Below are the code and all the weights of a small trained network. Each question names an input and a class and asks about switching units off, where a switched-off unit gives its printed mean instead of its output.

import numpy as np


def w(rows, s, z=0):
    codes = np.array(rows[::2]) - 128.0
    scale = np.full(codes.shape[1], s)
    scale[-1] = z or s
    return codes * scale


def f(y):
    return y / 2 * (1 + np.tanh(0.7978845608 * (y + 0.044715 * y**3)))


def log_softmax(a):
    a = a - a.max(-1, keepdims=True)
    return a - np.log(np.exp(a).sum(-1, keepdims=True))


def net(x, mask):
    res = np.array(x, float).reshape(1, 4) / 4 @ E
    y = f(res @ A[0][:, :-1].T + A[0][:, -1])
    res = res + np.where(mask, y, B[0][:, -1]) @ B[0][:, :-1]
    return log_softmax(res[-1] @ U[:, :-1].T + U[:, -1])


A, B = {}, {}
E = w([
[57,254,164,146,41,113,91,160],'x0',
[132,121,195,212,120,37,240,95],'x1',
[191,152,206,32,189,46,108,192],'x2',
[129,124,131,129,126,131,127,129],'x3',
],0.011)
A[0] = w([
[168,44,117,115,174,140,140,101,245],'N1',
[120,135,164,156,126,71,183,117,160],'N2',
[112,167,144,123,114,127,95,152,121],'N3',
[143,126,133,70,147,136,67,178,131],'N4',
[108,124,68,125,109,198,98,125,171],'N5',
[93,193,147,129,81,118,117,145,153],'N6',
[161,138,202,125,144,36,178,151,84],'N7',
[105,117,117,180,114,130,175,92,144],'N8',
[149,134,129,78,152,141,81,174,134],'N9',
[110,125,72,141,105,179,105,105,163],'N10',
[82,248,158,148,62,115,100,159,165],'N11',
[102,134,120,148,115,143,123,123,128],'N12',
[94,179,147,140,83,115,110,153,156],'N13',
[114,118,126,191,102,134,172,78,134],'N14',
],0.013,0.011)
B[0] = w([
[207,127,8,111,139,125,245,105,252],'N1',
[111,79,109,161,122,191,95,122,196],'N2',
[88,166,198,112,123,117,82,94,161],'N3',
[184,218,145,124,46,14,176,154,193],'N4',
[87,111,106,33,244,213,75,145,224],'N5',
[58,135,223,142,114,122,61,158,193],'N6',
[64,87,88,38,255,243,72,134,202],'N7',
[141,60,150,184,83,96,159,88,187],'N8',
[201,182,98,125,52,41,190,157,186],'N9',
[87,82,109,88,210,211,118,125,210],'N10',
[52,137,235,142,109,125,34,188,239],'N11',
[120,102,134,160,131,161,86,160,151],'N12',
[51,134,205,153,120,125,34,181,189],'N13',
[142,84,146,249,55,68,153,93,191],'N14',
],0.0078,0.018)
U = w([
[136,82,71,45,229,209,164,102,254],'0',
[67,117,167,78,200,208,75,164,90],'1',
[202,181,88,96,81,46,219,155,110],'2',
[120,198,185,94,22,40,123,157,83],'3',
[166,83,113,201,77,100,221,33,133],'4',
[96,96,168,216,2,112,113,143,64],'5',
],0.0084,0.0035)

Each question gives the input, the list of numbers given to net, and the class t.
The units are the neurons (one row each of A and B). Each row of codes is followed by its name. A weight is (code - 128) times the scale printed after its matrix; where a second scale follows, it is the last column's (A, B and U).
mask holds one flag per neuron, in row order. A switched-off neuron (its flag False) gives its mean, the last column of its row in B, instead of its output. The means were averaged over made-up inputs and are rounded, as every weight is.
A unit's drop is (log p(t) with every unit on - log p(t) with that unit switched off) / (log p(t) with every unit on - log p(t) with every unit switched off).
The circuit of an input: a set's keep is (log p(t) with only the set's units on - log p(t) with every unit switched off) / (log p(t) with every unit on - log p(t) with every unit switched off). Starting from the 12 units with the biggest drops (on a tie, the unit counted first), units are removed one at a time, each time the one whose removal leaves the highest keep (on an exact tie, the one counted first), for as long as the keep stays at least 0.8.
units of the circuit, in order: the units of the circuit, biggest drop first
most important unit: the unit with the biggest drop
k most important neurons: the k neurons with the biggest drops, biggest first
drop when u is switched off: that unit's drop, to one decimal
input [6,1,0,5], class 5: most important unit	N5
input [3,0,5,3], class 3: 2 most important neurons	[N5, N10]
input [-1,-7,1,7], class 2: 3 most important neurons	[N4, N9, N7]
input [1,-5,1,8], class 3: units of the circuit, in order	[N4, N7]
input [8,7,1,-8], class 1: 3 most important neurons	[N7, N4, N9]
input [-4,-6,1,3], class 2: 3 most important neurons	[N4, N9, N7]
input [-2,1,8,-2], class 0: 3 most important neurons	[N7, N14, N8]
input [1,1,-7,2], class 5: 4 most important neurons	[N14, N7, N8, N1]
input [-4,1,-2,-1], class 4: 2 most important neurons	[N7, N5]
input [-1,0,-1,-8], class 0: 3 most important neurons	[N4, N9, N14]
input [-3,5,0,8], class 4: 2 most important neurons	[N5, N10]
input [-3,1,8,-6], class 0: 2 most important neurons	[N7, N14]
input [8,0,3,5], class 3: drop when N10 is switched off	1.3
input [8,6,3,-5], class 1: units of the circuit, in order	[N7]
input [0,1,-2,-2], class 4: drop when N11 is switched off	0.3
input [0,-2,-4,0], class 0: drop when N11 is switched off	0.6
